Below are the code and all the weights of a small trained network. Each question names an input and a class and asks about switching units off, where a switched-off unit gives its printed mean instead of its output.

import numpy as np


def w(rows, s, z=0):
    codes = np.array(rows[::2]) - 128.0
    scale = np.full(codes.shape[1], s)
    scale[-1] = z or s
    return codes * scale


def f(y):
    return y / 2 * (1 + np.tanh(0.7978845608 * (y + 0.044715 * y**3)))


def log_softmax(a):
    a = a - a.max(-1, keepdims=True)
    return a - np.log(np.exp(a).sum(-1, keepdims=True))


def net(x, mask):
    res = np.array(x, float).reshape(1, 4) / 4 @ E
    y = f(res @ A[0][:, :-1].T + A[0][:, -1])
    res = res + np.where(mask, y, B[0][:, -1]) @ B[0][:, :-1]
    return log_softmax(res[-1] @ U[:, :-1].T + U[:, -1])


A, B = {}, {}
E = w([
[92,16,65],'x0',
[126,129,131],'x1',
[219,151,6],'x2',
[45,205,2],'x3',
],0.0072)
A[0] = w([
[202,74,168,80],'neuron 1',
[148,155,155,91],'neuron 2',
[118,93,144,26],'neuron 3',
[158,215,163,22],'neuron 4',
[160,158,65,126],'neuron 5',
[102,129,113,39],'neuron 6',
[38,98,161,77],'neuron 7',
[84,235,124,70],'neuron 8',
[162,66,155,18],'neuron 9',
[153,86,155,107],'neuron 10',
[111,166,78,154],'neuron 11',
[54,143,170,37],'neuron 12',
[65,149,189,106],'neuron 13',
[99,135,104,125],'neuron 14',
[115,202,179,74],'neuron 15',
[115,98,124,40],'neuron 16',
[234,135,32,55],'neuron 17',
[182,149,238,183],'neuron 18',
[69,183,196,34],'neuron 19',
[44,136,145,99],'neuron 20',
[200,103,135,148],'neuron 21',
[88,139,104,130],'neuron 22',
[206,184,118,81],'neuron 23',
[107,123,150,139],'neuron 24',
[93,170,113,109],'neuron 25',
[148,67,185,135],'neuron 26',
[163,106,152,255],'neuron 27',
[191,120,162,168],'neuron 28',
[79,92,148,55],'neuron 29',
[216,247,139,52],'neuron 30',
[65,44,62,82],'neuron 31',
[90,34,94,69],'neuron 32',
[215,42,143,86],'neuron 33',
[123,18,106,8],'neuron 34',
[58,198,118,138],'neuron 35',
[89,151,101,128],'neuron 36',
[93,159,171,15],'neuron 37',
],0.015,0.0042)
B[0] = w([
[159,158,71,196],'neuron 1',
[162,155,166,145],'neuron 2',
[150,124,114,130],'neuron 3',
[211,90,251,180],'neuron 4',
[103,119,75,199],'neuron 5',
[167,146,148,126],'neuron 6',
[108,84,41,187],'neuron 7',
[147,169,137,202],'neuron 8',
[166,152,121,158],'neuron 9',
[162,155,72,160],'neuron 10',
[139,160,53,195],'neuron 11',
[124,62,4,169],'neuron 12',
[138,124,26,189],'neuron 13',
[120,182,154,151],'neuron 14',
[175,60,254,181],'neuron 15',
[164,118,130,124],'neuron 16',
[120,58,42,238],'neuron 17',
[123,198,88,254],'neuron 18',
[172,51,67,184],'neuron 19',
[146,133,29,176],'neuron 20',
[103,143,75,180],'neuron 21',
[139,203,131,160],'neuron 22',
[126,48,127,190],'neuron 23',
[115,128,97,144],'neuron 24',
[183,198,81,163],'neuron 25',
[141,149,76,200],'neuron 26',
[104,156,51,191],'neuron 27',
[98,187,71,190],'neuron 28',
[136,105,105,152],'neuron 29',
[176,99,113,231],'neuron 30',
[207,159,162,207],'neuron 31',
[246,109,231,184],'neuron 32',
[119,193,92,203],'neuron 33',
[181,145,153,173],'neuron 34',
[124,174,100,204],'neuron 35',
[171,206,99,167],'neuron 36',
[162,103,98,146],'neuron 37',
],0.0077,0.0094)
U = w([
[122,233,86,61],'0',
[219,98,144,137],'1',
[115,60,65,113],'2',
[120,153,103,245],'3',
[63,162,134,190],'4',
[59,113,245,86],'5',
[32,66,179,91],'6',
[28,117,199,84],'7',
],0.012,0.013)

Each question gives the input, the list of numbers given to net, and the class t.
The units are the neurons (one row each of A and B). Each row of codes is followed by its name. A weight is (code - 128) times the scale printed after its matrix; where a second scale follows, it is the last column's (A, B and U).
mask holds one flag per neuron, in row order. A switched-off neuron (its flag False) gives its mean, the last column of its row in B, instead of its output. The means were averaged over made-up inputs and are rounded, as every weight is.
A unit's drop is (log p(t) with every unit on - log p(t) with that unit switched off) / (log p(t) with every unit on - log p(t) with every unit switched off).
The circuit of an input: a set's keep is (log p(t) with only the set's units on - log p(t) with every unit switched off) / (log p(t) with every unit on - log p(t) with every unit switched off). Starting from the 12 units with the biggest drops (on a tie, the unit counted first), units are removed one at a time, each time the one whose removal leaves the highest keep (on an exact tie, the one counted first), for as long as the keep stays at least 0.8.
circuit, biggest first: the units of the circuit, biggest drop first
most important unit: the unit with the biggest drop
k most important neurons: the k neurons with the biggest drops, biggest first
drop when u is switched off: that unit's drop, to one decimal
input [2,-6,-8,5], class 2: circuit, biggest first => neuron 12; neuron 7
input [-8,4,8,1], class 1: most important unit => neuron 4
input [-5,4,6,2], class 2: circuit, biggest first => neuron 17; neuron 23
input [5,2,-8,8], class 0: circuit, biggest first => neuron 22; neuron 36
input [6,-4,-1,4], class 1: circuit, biggest first => neuron 32; neuron 31
input [2,4,-7,5], class 2: circuit, biggest first => neuron 12; neuron 7
input [-2,-4,6,-5], class 2: 2 most important neurons => neuron 17; neuron 23
input [7,-7,7,5], class 1: circuit, biggest first => neuron 31; neuron 32
input [3,7,-8,-6], class 2: 2 most important neurons => neuron 7; neuron 12
input [6,-5,-5,-3], class 1: 4 most important neurons => neuron 32; neuron 34; neuron 31; neuron 17
input [2,4,-6,-4], class 2: circuit, biggest first => neuron 7; neuron 12
input [-7,-7,-2,5], class 1: circuit, biggest first => neuron 15; neuron 4
input [8,-8,-6,-2], class 1: 3 most important neurons => neuron 32; neuron 31; neuron 34
input [-6,3,3,-7], class 0: circuit, biggest first => neuron 18
input [3,4,-8,7], class 2: 4 most important neurons => neuron 12; neuron 7; neuron 19; neuron 18
input [-4,0,-7,-1], class 2: 2 most important neurons => neuron 19; neuron 12
input [-7,7,-3,-8], class 0: 2 most important neurons => neuron 18; neuron 28
input [1,-3,-3,-1], class 4: 2 most important neurons => neuron 17; neuron 30
input [0,3,5,0], class 2: drop when neuron 17 is switched off => 0.2
input [4,2,-1,0], class 1: most important unit => neuron 32
input [-1,-3,-1,-5], class 0: drop when neuron 18 is switched off => 0.1
input [-7,-3,0,3], class 1: drop when neuron 4 is switched off => 0.1
input [-5,6,-7,0], class 2: drop when neuron 19 is switched off => 0.2
